Below is a small trained network, with its code and all its weights. Each question gives an input and a target symbol and asks what happens when units are switched off, that is, made to give their printed mean instead of their output.

import numpy as np


def w(rows, s, z=0):
    codes = np.array(rows[::2]) - 128.0
    scale = np.full(codes.shape[1], s)
    scale[-1] = z or s
    return codes * scale


def f(y):
    return y / 2 * (1 + np.tanh(0.7978845608 * (y + 0.044715 * y**3)))


def softmax(a):
    e = np.exp(a - a.max(-1, keepdims=True))
    return e / e.sum(-1, keepdims=True)


def log_softmax(a):
    a = a - a.max(-1, keepdims=True)
    return a - np.log(np.exp(a).sum(-1, keepdims=True))


def net(x, mask):
    ids = ['ΓΩεηθπ'.index(c) for c in x.split()]
    T = len(ids)
    res = E[ids] + P[:T]
    u = 0
    for l in range(3):
        q, k, v = (res @ M[l].T for M in (Q, K, V))
        z = softmax(np.where(np.tri(T) > 0, q @ k.T / 2**0.5, -1e9)) @ v
        res = res + np.where(mask[u], z, O[l][:, -1]) @ O[l][:, :-1]
        u += 1
        y = f(res @ A[l][:, :-1].T + A[l][:, -1])
        res = res + np.where(mask[u : u + 12], y, B[l][:, -1]) @ B[l][:, :-1]
        u += 12
    return log_softmax(res[-1] @ U[:, :-1].T + U[:, -1])


Q, K, V, O, A, B = {}, {}, {}, {}, {}, {}
E = w([
[140,219,142,48,118,93,108,24,131,86],'Γ',
[74,172,198,197,231,136,150,149,90,144],'Ω',
[164,135,46,147,54,108,104,141,49,115],'ε',
[117,134,116,249,138,130,74,91,95,35],'η',
[151,104,154,109,222,122,180,115,131,46],'θ',
[104,177,112,97,113,171,45,163,86,207],'π',
],0.014)
P = w([
[222,158,218,147,57,249,103,90,118,168],'0',
[189,193,139,157,109,179,99,102,174,125],'1',
[172,183,99,157,140,151,97,108,152,105],'2',
[135,158,127,136,105,157,96,92,177,115],'3',
[141,151,118,129,115,121,86,117,114,100],'4',
[98,137,92,150,126,76,121,120,169,84],'5',
[89,97,152,98,70,112,88,113,104,106],'6',
[116,93,159,91,90,51,50,158,42,73],'7',
[31,45,120,104,81,31,101,98,100,100],'8',
[87,152,194,124,1,55,175,94,63,133],'9',
],0.0079)
Q[0] = w([
[2,85,38,162,142,59,108,85,147,71],'0.h0',
[141,229,193,226,105,163,39,45,4,23],'0.h0',
],0.0068)
K[0] = w([
[114,171,149,80,144,89,80,202,63,62],'0.h0',
[1,32,102,86,128,61,142,91,116,149],'0.h0',
],0.0069)
V[0] = w([
[82,73,27,166,186,77,57,184,173,44],'0.h0',
[22,254,150,194,97,50,36,61,51,131],'0.h0',
],0.0047)
O[0] = w([
[151,165,237,107,29,50,157,104,82,130,164],'0.h0',
[60,178,170,45,120,163,108,254,150,67,253],'0.h0',
],0.0085,0.0071)
A[0] = w([
[59,174,122,71,141,76,163,97,170,74,210],'0.n0',
[122,174,81,207,153,103,23,124,104,43,169],'0.n1',
[29,206,207,205,181,138,142,220,114,235,118],'0.n2',
[254,66,106,121,187,150,139,180,126,161,158],'0.n3',
[116,101,52,117,185,168,104,205,182,175,21],'0.n4',
[59,166,138,176,148,181,134,147,103,104,172],'0.n5',
[188,75,156,34,230,150,191,146,173,87,179],'0.n6',
[164,135,22,65,76,121,122,160,116,139,199],'0.n7',
[222,110,158,141,170,146,136,77,76,137,133],'0.n8',
[116,224,159,79,172,86,128,190,221,40,254],'0.n9',
[97,11,115,96,214,122,143,119,133,118,131],'0.n10',
[118,63,106,140,120,30,134,138,188,170,8],'0.n11',
],0.0061,0.0053)
B[0] = w([
[186,146,188,42,106,138,51,152,33,146,184],'0.n0',
[104,78,121,187,82,182,88,70,168,218,216],'0.n1',
[184,162,41,29,199,98,56,150,39,150,170],'0.n2',
[61,226,162,51,99,144,101,179,156,39,127],'0.n3',
[25,144,92,165,80,101,228,233,106,78,123],'0.n4',
[102,140,96,136,105,179,27,162,110,155,189],'0.n5',
[184,187,254,151,85,144,153,135,67,5,145],'0.n6',
[234,251,105,69,36,69,172,142,179,122,134],'0.n7',
[95,199,182,82,101,208,30,169,169,114,127],'0.n8',
[129,149,197,77,103,211,103,101,15,149,251],'0.n9',
[204,175,243,83,132,45,177,175,88,181,126],'0.n10',
[173,143,29,158,187,155,88,139,187,148,121],'0.n11',
],0.0049,0.015)
Q[1] = w([
[74,165,144,164,90,140,74,77,121,194],'1.h0',
[202,254,197,34,139,154,90,107,49,109],'1.h0',
],0.0061)
K[1] = w([
[131,98,184,87,20,3,87,151,10,117],'1.h0',
[91,57,144,182,113,29,186,129,113,69],'1.h0',
],0.0045)
V[1] = w([
[132,208,185,4,113,54,172,202,43,109],'1.h0',
[53,93,108,96,153,186,88,156,93,206],'1.h0',
],0.0041)
O[1] = w([
[131,38,3,169,142,132,76,85,101,137,253],'1.h0',
[120,127,97,235,92,102,188,181,183,46,219],'1.h0',
],0.007,0.0034)
A[1] = w([
[166,173,93,149,150,166,109,168,149,120,159],'1.n0',
[170,75,82,156,110,80,191,98,182,77,73],'1.n1',
[21,75,82,191,185,196,98,165,138,144,162],'1.n2',
[158,101,57,50,132,126,101,42,150,144,1],'1.n3',
[37,112,200,168,107,103,153,118,130,67,133],'1.n4',
[155,161,143,79,173,138,64,208,131,185,124],'1.n5',
[158,66,181,127,253,123,130,96,103,207,143],'1.n6',
[182,86,64,105,145,97,180,61,130,166,62],'1.n7',
[224,127,98,103,73,144,123,191,96,141,150],'1.n8',
[63,131,156,141,101,183,97,159,212,102,81],'1.n9',
[144,153,163,85,96,124,125,215,87,116,167],'1.n10',
[104,169,164,53,83,43,131,99,163,91,155],'1.n11',
],0.007,0.0036)
B[1] = w([
[140,124,118,151,168,132,149,76,115,102,156],'1.n0',
[63,111,185,2,121,121,206,163,91,201,125],'1.n1',
[182,162,89,118,127,191,78,130,104,194,201],'1.n2',
[190,108,172,185,205,90,186,125,81,162,131],'1.n3',
[160,102,169,139,117,125,118,104,120,153,179],'1.n4',
[126,144,104,96,140,132,174,93,124,134,206],'1.n5',
[148,182,99,61,46,96,149,115,87,128,148],'1.n6',
[73,120,168,94,163,175,194,233,129,109,124],'1.n7',
[81,145,103,146,97,79,180,74,180,104,180],'1.n8',
[184,198,128,155,119,136,111,152,73,137,174],'1.n9',
[113,114,126,66,155,93,152,110,188,155,251],'1.n10',
[186,99,96,103,129,128,98,207,103,173,152],'1.n11',
],0.0071,0.011)
Q[2] = w([
[94,66,146,102,180,63,255,180,216,107],'2.h0',
[181,80,124,212,134,108,147,125,150,104],'2.h0',
],0.009)
K[2] = w([
[214,253,127,181,146,246,153,70,196,87],'2.h0',
[110,113,149,66,226,148,154,98,177,98],'2.h0',
],0.0054)
V[2] = w([
[14,142,134,109,255,130,111,151,62,227],'2.h0',
[175,113,211,111,157,188,72,119,74,22],'2.h0',
],0.0045)
O[2] = w([
[169,150,147,184,221,84,52,143,88,91,136],'2.h0',
[1,194,153,147,147,54,107,98,148,132,254],'2.h0',
],0.0097,0.0094)
A[2] = w([
[146,144,147,150,177,119,110,71,81,91,133],'2.n0',
[140,84,54,117,37,180,177,164,123,170,152],'2.n1',
[171,123,49,77,173,174,170,174,72,163,3],'2.n2',
[88,180,161,70,88,24,179,163,84,157,88],'2.n3',
[79,134,63,254,89,57,110,115,218,81,191],'2.n4',
[123,65,227,140,123,181,148,57,125,178,180],'2.n5',
[109,107,207,217,106,186,168,241,58,50,105],'2.n6',
[171,96,235,138,240,120,146,162,69,145,88],'2.n7',
[109,195,227,80,195,50,145,137,165,101,128],'2.n8',
[130,110,90,207,195,67,87,181,135,70,12],'2.n9',
[81,107,155,194,199,189,109,189,114,169,106],'2.n10',
[26,139,234,138,44,91,141,95,170,122,193],'2.n11',
],0.0065,0.0038)
B[2] = w([
[106,83,121,112,204,137,160,117,106,126,189],'2.n0',
[95,71,163,204,172,141,143,131,194,107,149],'2.n1',
[89,44,189,172,143,171,213,125,210,130,142],'2.n2',
[157,143,145,187,167,173,54,131,228,145,213],'2.n3',
[119,17,180,104,111,159,197,42,172,216,161],'2.n4',
[148,95,87,241,124,153,192,215,152,100,156],'2.n5',
[204,98,122,116,176,83,119,87,69,72,162],'2.n6',
[190,112,67,227,26,205,129,127,234,168,152],'2.n7',
[158,148,66,167,64,199,79,148,130,175,211],'2.n8',
[61,112,251,128,210,199,119,96,245,109,145],'2.n9',
[96,197,108,55,62,130,104,37,192,71,166],'2.n10',
[164,75,112,117,160,132,254,172,62,47,249],'2.n11',
],0.0062,0.016)
U = w([
[98,152,126,90,156,114,150,123,72,7,236],'Γ',
[118,123,168,140,182,126,47,117,205,61,4],'Ω',
[108,93,178,104,119,137,119,54,188,167,149],'ε',
[74,185,107,93,89,147,24,166,139,158,57],'η',
[254,129,50,135,176,99,88,102,87,140,201],'θ',
[145,98,127,214,132,159,71,230,166,149,114],'π',
],0.0045,0.0023)

Each question gives the input, a string of symbols that net reads in full, and the target symbol t.
The units are the heads (2 rows each of Q, K, V and O) and the neurons (one row each of A and B). Each row of codes is followed by its name. A weight is (code - 128) times the scale printed after its matrix; where a second scale follows, it is the last column's (O, A, B and U).
mask holds one flag per unit, layer by layer, with each layer's heads first. A switched-off unit (its flag False) gives its mean, the last column of its rows in O or B, instead of its output. The means were averaged over made-up inputs and are rounded, as every weight is.
A unit's drop is (log p(t) with every unit on - log p(t) with that unit switched off) / (log p(t) with every unit on - log p(t) with every unit switched off).
The circuit of an input: a set's keep is (log p(t) with only the set's units on - log p(t) with every unit switched off) / (log p(t) with every unit on - log p(t) with every unit switched off). Starting from the 12 units with the biggest drops (on a tie, the unit counted first), units are removed one at a time, each time the one whose removal leaves the highest keep (on an exact tie, the one counted first), for as long as the keep stays at least 0.8.
circuit, biggest first: the units of the circuit, biggest drop first
unit that matters most: the unit with the biggest drop
k most important neurons: the k neurons with the biggest drops, biggest first
top k neurons in layer l: the k neurons of layer l with the biggest drops, biggest first
input θ η Ω θ Γ, target θ: circuit, biggest first -> 1.n3, 1.h0, 0.n6, 0.n1
input η Γ η η η η ε Γ, target ε: 2 most important neurons -> 0.n7, 1.n11
input η θ η η η θ η θ, target π: unit that matters most -> 0.n9
input θ θ η Γ ε Γ ε Ω, target ε: 4 most important neurons -> 2.n2, 0.n7, 0.n2, 1.n5
input Ω Γ η, target η: 3 most important neurons -> 1.n2, 0.n1, 0.n6
input θ θ η η Ω η, target Ω: circuit, biggest first -> 2.h0, 0.n2, 2.n9
input η Ω η Ω Ω Ω Ω η, target Ω: 3 most important neurons -> 0.n2, 0.n1, 2.n9
input Ω Ω ε η η π η θ π, target θ: circuit, biggest first -> 1.h0, 2.h0, 0.n6
input θ η Ω η η θ, target π: 3 most important neurons -> 0.n9, 0.n0, 2.n8
input ε Ω ε Ω Ω Γ η η ε η, target π: 4 most important neurons -> 0.n7, 2.n1, 2.n5, 1.n8
input Ω π Ω, target Ω: 3 most important neurons -> 2.n9, 0.n2, 2.n10
input θ η Ω η η Γ, target η: 3 most important neurons -> 1.n11, 2.n8, 0.n0
input η η ε ε η θ η, target ε: 3 most important neurons -> 2.n4, 0.n9, 0.n6
input η π η η η η η, target Γ: unit that matters most -> 2.n11
input η Ω η π Γ η, target η: 4 most important neurons -> 1.n2, 0.n1, 0.n0, 0.n6
input Ω θ η η ε Ω, target ε: top 4 neurons in layer 0 -> 0.n7, 0.n5, 0.n2, 0.n9
input Γ Ω θ Ω, target θ: 2 most important neurons -> 1.n6, 0.n2
input ε π η, target θ: 2 most important neurons -> 0.n2, 0.n1
input η Γ η ε ε π, target ε: 3 most important neurons -> 0.n7, 2.n2, 1.n5
input η η η η η ε θ Ω Ω, target θ: 2 most important neurons -> 0.n2, 1.n6
input Ω Ω η Ω η Ω, target η: unit that matters most -> 2.n8
input η ε π Ω Γ, target ε: top 3 neurons in layer 1 -> 1.n5, 1.n10, 1.n11
input η Ω η Ω Ω η θ Ω π η, target θ: top 2 neurons in layer 2 -> 2.n6, 2.n3
input Ω Γ π Ω, target Ω: top 2 neurons in layer 2 -> 2.n9, 2.n2
input Γ Ω η Γ, target η: top 3 neurons in layer 0 -> 0.n0, 0.n1, 0.n7
input η η η ε Ω η Ω Ω Ω, target η: top 2 neurons in layer 0 -> 0.n2, 0.n1
input Γ θ η, target ε: unit that matters most -> 2.n4
